data =
[[ -7  31  62 -34 -11  18  58 -16  -3 -38]
 [-20   9  44 -63   8 -41 -22   2 -23   1]
 [-18  47  33 -27 -35 -42   4   3  30 -55]
 [ 10  -9 -58  38 -20  26  -9   6  31  -1]
 [ -1  48  38   4 -31  -7  32  -3  40 -61]
 [ -5  48  20   0 -41 -25   2   9  41 -63]]
data[0][0] -> -7
data[4][9] -> -61
data[5][8] -> 41
data[2][7] -> 3
data[:, 1] -> [31, 9, 47, -9, 48, 48]
data[3][2] -> -58
data[2][0] -> -18
data[4][6] -> 32
data[:, 9] -> [-38, 1, -55, -1, -61, -63]
data[1][5] -> -41
data[3][7] -> 6
data[1][9] -> 1
data[:, 8] -> [-3, -23, 30, 31, 40, 41]
data[0] -> [-7, 31, 62, -34, -11, 18, 58, -16, -3, -38]
data[5][6] -> 2
data[1][4] -> 8
data[1][3] -> -63
data[:, 7] -> [-16, 2, 3, 6, -3, 9]
data[2][6] -> 4
data[1] -> [-20, 9, 44, -63, 8, -41, -22, 2, -23, 1]
data[5][1] -> 48
data[5][2] -> 20
data[3][6] -> -9
data[:, 4] -> [-11, 8, -35, -20, -31, -41]

W = 64.991,-110.590,-35.517,-53.976,-65.651,218.221,-120.436,106.187,6.365,-80.803
W[0]	64.991
W[1]	-110.590
W[5]	218.221
W[3]	-53.976
W[9]	-80.803
W[7]	106.187

X = ((0.4, 1.6, 1.9, 0.4, 0.0, 1.1, 1.1, 0.8, 0.1), (0.6, 0.0, -1.3, 0.1, 0.9, -1.5, -0.5, 0.9, 1.5), (0.9, -0.8, -0.8, 1.0, 1.3, -0.3, -0.9, 1.2, 0.3))
Rows and columns are counted from 0.
(0, 0) -> 0.4
(2, 8) -> 0.3
(0, 4) -> 0.0
(1, 6) -> -0.5
(2, 0) -> 0.9
(0, 8) -> 0.1
(2, 7) -> 1.2
(0, 7) -> 0.8
(1, 7) -> 0.9
(1, 8) -> 1.5
(0, 6) -> 1.1
(0, 5) -> 1.1
(1, 5) -> -1.5
(2, 3) -> 1.0
(2, 4) -> 1.3
(2, 2) -> -0.8
(1, 4) -> 0.9

m =
7736  1984  6907  8064  7954  2499  7652  7692  8698  8315  7553  2843
7150  2482  1608  2372  2220  8092  7204  2019  7494  7749  7255  8164
7432  2199  1817  2664  2455  7795  7504  2211  7985  8062  7544  7967
1752  7981  1943  6346  6723  8225  1702  7176  6006  2816  1763  7623
1822  7909  1897  6626  6948  8183  1786  7307  6339  3048  1850  7692
7191  2441  1635  2401  2244  8054  7248  2040  7562  7794  7298  8139
7396  2234  1782  2607  2407  7845  7467  2171  7918  8022  7509  8002
7562  2172  6876  7947  7821  2505  7571  7589  8566  8241  7600  2855
7203  2427  1644  2453  2283  8033  7265  2065  7657  7831  7314  8130
7210  2420  1634  2375  2216  8060  7263  2017  7531  7796  7313  8146
7428  2202  1809  2650  2441  7806  7499  2199  7972  8056  7540  7976
7696  2024  6856  7815  7679  2537  7661  7440  8629  8221  7678  2844
7216  2415  1643  2379  2228  8043  7274  2029  7532  7797  7319  8130
2386  7343  1786  8071  8033  7751  2445  7901  8210  4785  2533  7901
1540  8190  2313  5189  5811  8213  1465  6685  4654  2186  1521  7180
m[-15,0] -> 7736
m[14,-3] -> 2186
m[-11,9] -> 3048
m[-1,-2] -> 1521
m[5,10] -> 7298
m[8] -> [7203, 2427, 1644, 2453, 2283, 8033, 7265, 2065, 7657, 7831, 7314, 8130]
m[-9,7] -> 2171
m[12,-8] -> 2228
m[2] -> [7432, 2199, 1817, 2664, 2455, 7795, 7504, 2211, 7985, 8062, 7544, 7967]
m[7,2] -> 6876
m[10] -> [7428, 2202, 1809, 2650, 2441, 7806, 7499, 2199, 7972, 8056, 7540, 7976]
m[-4,-11] -> 2024
m[:, 4] -> [7954, 2220, 2455, 6723, 6948, 2244, 2407, 7821, 2283, 2216, 2441, 7679, 2228, 8033, 5811]
m[:, -6] -> [7652, 7204, 7504, 1702, 1786, 7248, 7467, 7571, 7265, 7263, 7499, 7661, 7274, 2445, 1465]
m[10,-8] -> 2441
m[7,11] -> 2855
m[-11,-5] -> 7307
m[2,2] -> 1817
m[9,10] -> 7313
m[11] -> [7696, 2024, 6856, 7815, 7679, 2537, 7661, 7440, 8629, 8221, 7678, 2844]
m[8,10] -> 7314
m[11,-10] -> 6856
m[0,-4] -> 8698
m[-3,7] -> 2029
m[4,-4] -> 6339
m[6] -> [7396, 2234, 1782, 2607, 2407, 7845, 7467, 2171, 7918, 8022, 7509, 8002]
m[2,9] -> 8062
m[:, -2] -> [7553, 7255, 7544, 1763, 1850, 7298, 7509, 7600, 7314, 7313, 7540, 7678, 7319, 2533, 1521]
m[-5,-1] -> 7976
m[-13,5] -> 7795
m[:, 1] -> [1984, 2482, 2199, 7981, 7909, 2441, 2234, 2172, 2427, 2420, 2202, 2024, 2415, 7343, 8190]
m[6,3] -> 2607
m[-14] -> [7150, 2482, 1608, 2372, 2220, 8092, 7204, 2019, 7494, 7749, 7255, 8164]
m[-14,-8] -> 2220
m[-14,10] -> 7255
m[-4,-12] -> 7696
m[1,-12] -> 7150

a = ((-1, -2, -28, -1, -1, -2, -28, -1, -2, 9, -1), (6, 6, -4, 6, 6, 6, -4, 6, -12, -9, 6), (-2, 0, 19, -2, -2, 0, 18, -1, -13, -17, -1), (-19, -19, 6, -19, -19, -19, 5, -19, 4, 4, -19), (-5, -3, 29, -4, -5, -3, 28, -5, -4, -16, -4), (-20, -20, 5, -20, -21, -20, 4, -20, 8, 7, -20), (-18, -18, 9, -18, -18, -18, 9, -18, -1, 0, -18), (-22, -22, 7, -22, -22, -22, 6, -22, 9, 8, -22), (2, 2, -9, 2, 2, 2, -9, 2, -11, -5, 2))
Indices start at 0.
(0, 0) -> -1
(5, 0) -> -20
(8, 6) -> -9
(3, 6) -> 5
(8, 3) -> 2
(7, 9) -> 8
(2, 8) -> -13
(0, 6) -> -28
(8, 8) -> -11
(3, 3) -> -19
(6, 2) -> 9
(4, 6) -> 28
(7, 1) -> -22
(8, 2) -> -9
(6, 4) -> -18
(7, 4) -> -22
(5, 5) -> -20
(7, 0) -> -22
(8, 0) -> 2
(2, 7) -> -1
(3, 2) -> 6
(1, 10) -> 6
(4, 1) -> -3
(4, 9) -> -16
(1, 2) -> -4
(0, 7) -> -1
(1, 1) -> 6
(6, 5) -> -18
(8, 4) -> 2
(3, 0) -> -19
(4, 3) -> -4
